Here is a tiny trained network, its code and every weight. The questions are about switching its units off for an input and a class, where a switched-off unit gives its printed mean instead of its output.

import numpy as np


def w(rows, s, z=0):
    codes = np.array(rows[::2]) - 128.0
    scale = np.full(codes.shape[1], s)
    scale[-1] = z or s
    return codes * scale


def f(y):
    return np.maximum(y, 0)


def log_softmax(a):
    a = a - a.max(-1, keepdims=True)
    return a - np.log(np.exp(a).sum(-1, keepdims=True))


def net(x, mask):
    res = np.array(x, float).reshape(1, 4) / 4 @ E
    y = f(res @ A[0][:, :-1].T + A[0][:, -1])
    res = res + np.where(mask, y, B[0][:, -1]) @ B[0][:, :-1]
    return log_softmax(res[-1] @ U[:, :-1].T + U[:, -1])


A, B = {}, {}
E = w([
[49,86,200,49,71,78,57,49,122],'x0',
[122,146,119,122,129,125,121,118,138],'x1',
[254,25,106,160,163,42,69,75,206],'x2',
[165,204,191,123,215,68,52,184,53],'x3',
],0.0069)
A[0] = w([
[200,86,92,172,152,29,44,104,159,94],'N1',
[144,202,216,163,218,26,23,213,11,133],'N2',
[39,253,138,92,123,201,206,169,48,163],'N3',
[43,83,213,36,63,62,43,24,115,148],'N4',
[68,196,145,66,83,170,169,159,25,1],'N5',
[164,30,94,185,69,59,96,82,218,149],'N6',
],0.0064,0.0039)
B[0] = w([
[193,100,121,72,162,97,66,103,14,210],'N1',
[56,13,21,220,38,243,80,224,159,255],'N2',
[182,38,23,154,222,55,57,91,38,245],'N3',
[179,99,160,253,219,232,184,32,169,236],'N4',
[220,106,61,48,185,29,55,17,38,187],'N5',
[150,49,65,128,77,104,71,84,21,220],'N6',
],0.0054,0.0093)
U = w([
[237,116,110,49,211,26,61,89,4,68],'0',
[202,120,110,254,251,207,198,111,124,242],'1',
[34,25,22,140,42,236,121,155,143,172],'2',
[127,94,97,149,166,85,131,127,87,254],'3',
[111,162,169,103,99,116,117,158,114,148],'4',
[51,219,216,27,70,111,199,236,226,2],'5',
[11,238,188,78,53,96,178,197,209,2],'6',
[36,213,239,21,90,68,202,237,246,2],'7',
],0.0052,0.004)

Each question gives the input, the list of numbers given to net, and the class t.
The units are the neurons (one row each of A and B). Each row of codes is followed by its name. A weight is (code - 128) times the scale printed after its matrix; where a second scale follows, it is the last column's (A, B and U).
mask holds one flag per neuron, in row order. A switched-off neuron (its flag False) gives its mean, the last column of its row in B, instead of its output. The means were averaged over made-up inputs and are rounded, as every weight is.
A unit's drop is (log p(t) with every unit on - log p(t) with that unit switched off) / (log p(t) with every unit on - log p(t) with every unit switched off).
The circuit of an input: a set's keep is (log p(t) with only the set's units on - log p(t) with every unit switched off) / (log p(t) with every unit on - log p(t) with every unit switched off). Starting from all 6 units, units are removed one at a time, each time the one whose removal leaves the highest keep (on an exact tie, the one counted first), for as long as the keep stays at least 0.8.
circuit, biggest first: the units of the circuit, biggest drop first
most important unit: the unit with the biggest drop
top k neurons: the k neurons with the biggest drops, biggest first
drop of u: that unit's drop, to one decimal
input [-8,5,-8,-8], class 0: top 3 neurons	[N3, N5, N2]
input [-4,-2,-6,7], class 2: top 3 neurons	[N2, N1, N4]
input [8,6,1,8], class 1: most important unit	N4
input [0,-2,-1,-2], class 4: top 2 neurons	[N2, N4]
input [4,-2,-4,-4], class 0: top 2 neurons	[N2, N5]
input [5,5,-4,-4], class 1: circuit, biggest first	[N4, N2]
input [1,1,-4,0], class 0: top 3 neurons	[N2, N3, N5]
input [6,-3,-1,-2], class 1: top 2 neurons	[N4, N2]
input [5,-2,4,3], class 1: top 3 neurons	[N4, N5, N3]
input [1,6,-7,-1], class 0: circuit, biggest first	[N5, N3]
input [8,0,7,0], class 1: top 3 neurons	[N4, N5, N3]
input [-6,-3,-6,-4], class 0: circuit, biggest first	[N3, N2]
input [-6,2,3,8], class 2: top 2 neurons	[N2, N4]
input [5,-5,-3,-4], class 1: top 2 neurons	[N4, N2]
input [1,3,-7,2], class 0: most important unit	N5
input [-5,4,7,-5], class 0: circuit, biggest first	[N2, N6]
input [3,-5,-7,2], class 0: top 2 neurons	[N5, N3]
input [1,-8,-4,-7], class 3: top 2 neurons	[N2, N3]
input [-4,0,-3,8], class 2: drop of N4	0.1
input [-3,7,1,7], class 2: drop of N5	0.0
input [-2,5,6,8], class 2: drop of N2	1.1
input [-7,-4,8,0], class 0: most important unit	N1
